Here is a tiny trained network, its code and every weight. The questions are about switching its units off for an input and a class, where a switched-off unit gives its printed mean instead of its output.

import numpy as np


def w(rows, s, z=0):
    codes = np.array(rows[::2]) - 128.0
    scale = np.full(codes.shape[1], s)
    scale[-1] = z or s
    return codes * scale


def norm(h):
    return h / np.sqrt((h * h).mean(-1, keepdims=True) + 1e-5)


def f(y):
    return np.maximum(y, 0)


def log_softmax(a):
    a = a - a.max(-1, keepdims=True)
    return a - np.log(np.exp(a).sum(-1, keepdims=True))


def net(x, mask):
    res = np.array(x, float).reshape(1, 7) / 4 @ E
    u = 0
    for l in range(2):
        y = f(norm(res) @ A[l][:, :-1].T + A[l][:, -1])
        res = res + np.where(mask[u : u + 11], y, B[l][:, -1]) @ B[l][:, :-1]
        u += 11
    return log_softmax(norm(res)[-1] @ U[:, :-1].T + U[:, -1])


A, B = {}, {}
E = w([
[131,129,135,132,134],'x0',
[128,124,150,149,150],'x1',
[199,229,109,118,144],'x2',
[211,71,68,183,114],'x3',
[125,137,111,110,110],'x4',
[95,162,129,181,51],'x5',
[235,118,253,77,37],'x6',
],0.0063)
A[0] = w([
[78,30,100,90,45,75],'L0N1',
[186,41,86,184,117,38],'L0N2',
[189,245,64,117,124,31],'L0N3',
[143,84,97,32,157,6],'L0N4',
[160,52,47,138,90,60],'L0N5',
[102,186,85,140,8,191],'L0N6',
[198,62,80,165,137,1],'L0N7',
[12,155,210,36,157,60],'L0N8',
[59,150,133,60,112,98],'L0N9',
[158,102,95,6,193,234],'L0N10',
[21,2,150,113,104,89],'L0N11',
],0.0091,0.005)
B[0] = w([
[225,157,168,103,217,185],'L0N1',
[112,255,103,162,77,184],'L0N2',
[202,181,192,42,246,181],'L0N3',
[102,54,197,244,159,141],'L0N4',
[151,209,133,159,105,177],'L0N5',
[94,24,205,227,174,231],'L0N6',
[156,203,115,187,61,166],'L0N7',
[166,238,72,208,24,220],'L0N8',
[182,177,129,174,83,178],'L0N9',
[60,84,203,244,89,253],'L0N10',
[216,215,167,63,215,226],'L0N11',
],0.0079,0.0059)
A[1] = w([
[114,80,155,200,115,57],'L1N1',
[48,118,11,111,176,86],'L1N2',
[32,175,36,126,184,158],'L1N3',
[130,96,205,203,153,2],'L1N4',
[153,55,172,14,18,85],'L1N5',
[62,46,159,173,147,84],'L1N6',
[76,116,85,162,164,73],'L1N7',
[153,127,181,153,40,231],'L1N8',
[177,179,126,81,235,131],'L1N9',
[110,100,147,129,143,83],'L1N10',
[231,53,42,167,123,187],'L1N11',
],0.011,0.0032)
B[1] = w([
[113,142,108,138,213,179],'L1N1',
[110,81,67,14,79,151],'L1N2',
[168,85,84,69,92,188],'L1N3',
[123,97,119,138,197,222],'L1N4',
[87,105,30,2,166,151],'L1N5',
[148,147,88,156,201,156],'L1N6',
[148,84,128,53,151,158],'L1N7',
[100,110,22,103,147,254],'L1N8',
[205,69,214,97,88,195],'L1N9',
[146,128,97,135,130,133],'L1N10',
[20,215,170,114,41,162],'L1N11',
],0.0096,0.0091)
U = w([
[116,102,37,7,103,109],'0',
[181,174,208,82,145,99],'1',
[136,145,101,144,131,228],'2',
[91,213,105,175,39,115],'3',
[129,139,108,134,144,197],'4',
[78,94,114,189,192,76],'5',
[131,143,108,126,135,172],'6',
[68,73,170,135,53,1],'7',
],0.013,0.0097)

Each question gives the input, the list of numbers given to net, and the class t.
The units are the neurons (one row each of A and B). Each row of codes is followed by its name. A weight is (code - 128) times the scale printed after its matrix; where a second scale follows, it is the last column's (A, B and U).
mask holds one flag per neuron, layer by layer. A switched-off neuron (its flag False) gives its mean, the last column of its row in B, instead of its output. The means were averaged over made-up inputs and are rounded, as every weight is.
A unit's drop is (log p(t) with every unit on - log p(t) with that unit switched off) / (log p(t) with every unit on - log p(t) with every unit switched off).
The circuit of an input: a set's keep is (log p(t) with only the set's units on - log p(t) with every unit switched off) / (log p(t) with every unit on - log p(t) with every unit switched off). Starting from the 12 units with the biggest drops (on a tie, the unit counted first), units are removed one at a time, each time the one whose removal leaves the highest keep (on an exact tie, the one counted first), for as long as the keep stays at least 0.8.
units of the circuit, in order: the units of the circuit, biggest drop first
k most important neurons: the k neurons with the biggest drops, biggest first
top k neurons in layer l: the k neurons of layer l with the biggest drops, biggest first
input [6,2,-1,-6,4,7,0], class 5: most important neuron => [L0N6]
input [-4,0,-7,7,-1,-5,8], class 0: units of the circuit, in order => [L1N5; L1N11]
input [1,4,-7,8,-6,-7,1], class 3: top 4 neurons in layer 0 => [L0N7; L0N2; L0N6; L0N3]
input [2,-3,8,-4,-4,1,-5], class 1: 3 most important neurons => [L0N3; L1N9; L1N8]
input [1,1,-3,3,-1,-6,-7], class 0: 3 most important neurons => [L0N6; L1N2; L1N3]
input [-6,-7,-8,6,-3,0,-6], class 1: units of the circuit, in order => [L0N11; L0N1; L1N9; L1N8]
input [-7,6,-8,-7,-5,-1,-4], class 1: units of the circuit, in order => [L0N11; L1N9]
input [-3,-2,8,-1,-4,0,-8], class 0: 3 most important neurons => [L0N11; L1N2; L1N3]
input [7,-1,0,-6,4,8,-3], class 5: top 2 neurons in layer 0 => [L0N6; L0N2]
input [5,-5,8,8,7,7,0], class 1: top 2 neurons in layer 0 => [L0N3; L0N10]
input [1,-5,8,5,-3,8,8], class 0: top 2 neurons in layer 0 => [L0N10; L0N11]
input [3,0,-4,6,1,-4,-5], class 3: 2 most important neurons => [L0N7; L0N6]
input [5,6,4,4,-5,8,-1], class 5: units of the circuit, in order => [L0N6; L0N8]
input [0,-4,-5,8,-4,5,1], class 3: units of the circuit, in order => [L1N11]
input [7,-7,4,7,-5,5,-6], class 3: 2 most important neurons => [L1N11; L0N10]
input [4,6,7,0,-2,2,-3], class 1: units of the circuit, in order => [L0N3; L1N9]
input [-2,-1,-1,-5,-2,-8,8], class 0: units of the circuit, in order => [L1N5; L1N8]
input [-4,-3,4,5,-6,-7,-4], class 5: 3 most important neurons => [L0N10; L0N8; L0N11]
input [-5,0,7,5,1,-8,2], class 5: units of the circuit, in order => [L0N10; L0N11]
input [-4,-3,-7,8,8,0,8], class 0: units of the circuit, in order => [L1N5]
input [8,-4,7,2,5,-8,3], class 5: top 3 neurons in layer 0 => [L0N10; L0N11; L0N4]
input [-2,2,-8,-4,7,-3,-3], class 1: units of the circuit, in order => [L0N11; L1N9]
input [3,5,2,-8,-7,-8,-8], class 0: units of the circuit, in order => [L1N3; L1N2]
input [6,3,2,0,-2,-5,6], class 0: 3 most important neurons => [L0N6; L1N5; L1N8]
input [6,-4,-7,0,2,4,-6], class 1: top 3 neurons in layer 0 => [L0N11; L0N1; L0N10]
input [0,-6,7,5,-6,-5,8], class 0: 2 most important neurons => [L1N5; L0N11]
input [-7,-4,-6,2,1,-1,-8], class 0: units of the circuit, in order => [L1N2]
input [-3,5,6,6,2,0,-4], class 1: 4 most important neurons => [L0N3; L1N9; L0N8; L1N8]
input [-5,-4,-2,-4,4,-8,-1], class 5: 2 most important neurons => [L0N10; L0N4]
